.89 -.24 -.28 .17 -.01 -.03 = bof
-.16 -.17 -.07 -.09 .09 .24 = fug
-.40 .10 .09 .61 -.18 .22 = Kat
tags:
-.09 -> z52
-.16 -> z13
-.03 -> z634
.24 -> z587
join fug 6:  | z587
both fug Kat:  | .09

-.27 -.18 .65 .19 -.08 .08 -.36 .02 .57 -.55 .15 .00 .33 -.51 -.97 -.20
 -.24 : nodi
-.61 -.73 .37 .38 -.14 -.13 -.02 -.30 .22 -.40 -.29 .04 -.13 -.66 -.98
 .02 -.24 : gifa
-.48 -.54 -.46 .06 -.06 -.35 .41 -.50 -.45 -.09 .04 .17 -.58 -.81 -.48
 .26 .04 : liber
-.65 -.58 .25 .30 -.15 -.40 .16 -.41 -.07 -.29 -.07 .07 -.39 -.74 -.89
 .10 -.10 : Ber
.34 .60 .58 -.31 -.02 .31 -.49 .25 .63 -.65 .10 -.06 .75 -.30 -.68 -.30
 -.10 : turu
both liber gifa:  | .04
asked: -.65 -.58 .25 .30 -.15 -.40 .16 -.41 -.07 -.29 -.07 .07 -.39 -.74 -.89
 .10 -.10 | Ber
tags:
-.68 -> z212
-.69 -> z419
-.48 -> z702
-.49 -> z511
-.10 -> z958
-.98 -> z339
join turu 15:  | z212
asked: -.27 -.18 .65 .19 -.08 .08 -.36 .02 .57 -.55 .15 .00 .33 -.51 -.97 -.20
 -.24 | nodi
asked: .34 .60 .58 -.31 -.02 .31 -.49 .25 .63 -.65 .10 -.06 .75 -.30 -.68 -.30
 -.10 | turu

-.28 -.30 .13 .04 .00 -.05 -.08 -.47 -> degad
-.14 -.91 -.17 -.01 .12 .00 -.27 -.21 -> debe
.14 -.56 .11 -.12 .23 -.02 -.24 .75 -> raf
-.35 .05 -.01 -.02 .41 .27 -.27 .14 -> bam
-.33 .00 .66 .15 -.41 .08 -.27 -.21 -> pego
.13 .43 -.13 -.21 -.37 .21 .08 -.24 -> dani
-.21 .04 .06 .03 .65 .08 -.17 .13 -> tukin
.37 -.84 -.12 .07 .44 -.06 -.01 -.47 -> Mez
-.30 -.01 -.13 .04 -.28 .23 -.01 -.40 -> Tun
both pego degad:  | .00
key -> tag
-.35 -> z39
-.13 -> z45
.27 -> z742
-.01 -> z502
join bam 3:  | z502
asked: -.35 .05 -.01 -.02 .41 .27 -.27 .14 | bam
asked: -.28 -.30 .13 .04 .00 -.05 -.08 -.47 | degad

-.07 -.11 .14 -.27 .24 .06 .03 = bupat
.64 .05 .49 .71 -.49 .29 .21 = ril
-.02 .08 .26 -.15 .67 -.63 -.77 = nunu
-.26 .07 -.24 -.05 .10 -.21 -.36 = mov
asked: -.07 -.11 .14 -.27 .24 .06 .03 | bupat
key -> tag
-.63 -> z450
.29 -> z765
.24 -> z844
-.20 -> z76
-.21 -> z273
.07 -> z199
.06 -> z85
join bupat 6:  | z85

.81 .44 .33 .34 .18 -.61 .30 .15 .09 .16 -.65 .41 -.31 .68 .44 -.13 -.02
 .07 -.11 .13 .21 .12 -.23 -.05 .45 .00 .10 -.46 .03 -.37 .66 -.20 .46 : zabim
-.06 .05 .04 .04 .06 .02 .05 .00 -.10 .01 -.18 -.04 .04 .01 .01 .01 .11
 -.03 -.15 .02 -.04 -.08 .07 -.11 -.06 -.11 -.09 -.18 -.07 .00 .13 -.17
 .02 : Gutid
.20 -.09 .14 .12 -.26 -.02 -.13 -.14 .17 -.07 -.08 .06 .02 .10 .10 -.03
 .03 -.13 -.12 -.04 .18 .20 .01 -.05 -.11 -.20 .12 -.19 .11 -.16 -.01
 -.02 .06 : dukip
.20 -.09 .14 .12 .04 -.02 -.13 -.14 .17 -.07 -.08 .06 .02 -.11 .10 .09
 -.02 -.13 -.12 -.04 .18 .20 .01 -.05 -.11 -.20 -.03 -.19 .11 -.16 -.01
 -.02 .06 : zedo
.06 .52 .37 -.25 .12 -.54 -.12 -.64 .04 .02 -.14 .11 -.03 .01 .05 -.18
 .01 -.31 -.31 .02 -.02 -.38 -.16 .18 -.38 -.08 .29 -.69 .01 -.27 -.14
 -.02 -.26 : kefut
.38 -.16 -.18 .12 .12 -.02 -.22 -.03 .34 -.30 .06 .20 .30 -.12 .00 .09
 -.11 -.37 -.07 .11 .05 -.01 -.12 -.27 -.35 -.08 .25 -.63 -.02 -.27 -.16
 -.04 -.24 : rapo
Table of tags by key:
-.09 -> z379
.16 -> z185
.17 -> z237
.09 -> z896
.05 -> z944
-.10 -> z247
-.02 -> z601
.04 -> z555
join kefut 9:  | z555
asked: .81 .44 .33 .34 .18 -.61 .30 .15 .09 .16 -.65 .41 -.31 .68 .44 -.13 -.02
 .07 -.11 .13 .21 .12 -.23 -.05 .45 .00 .10 -.46 .03 -.37 .66 -.20 .46 | zabim
asked: -.06 .05 .04 .04 .06 .02 .05 .00 -.10 .01 -.18 -.04 .04 .01 .01 .01 .11
 -.03 -.15 .02 -.04 -.08 .07 -.11 -.06 -.11 -.09 -.18 -.07 .00 .13 -.17
 .02 | Gutid
asked: .38 -.16 -.18 .12 .12 -.02 -.22 -.03 .34 -.30 .06 .20 .30 -.12 .00 .09
 -.11 -.37 -.07 .11 .05 -.01 -.12 -.27 -.35 -.08 .25 -.63 -.02 -.27 -.16
 -.04 -.24 | rapo
asked: .20 -.09 .14 .12 -.26 -.02 -.13 -.14 .17 -.07 -.08 .06 .02 .10 .10 -.03
 .03 -.13 -.12 -.04 .18 .20 .01 -.05 -.11 -.20 .12 -.19 .11 -.16 -.01
 -.02 .06 | dukip

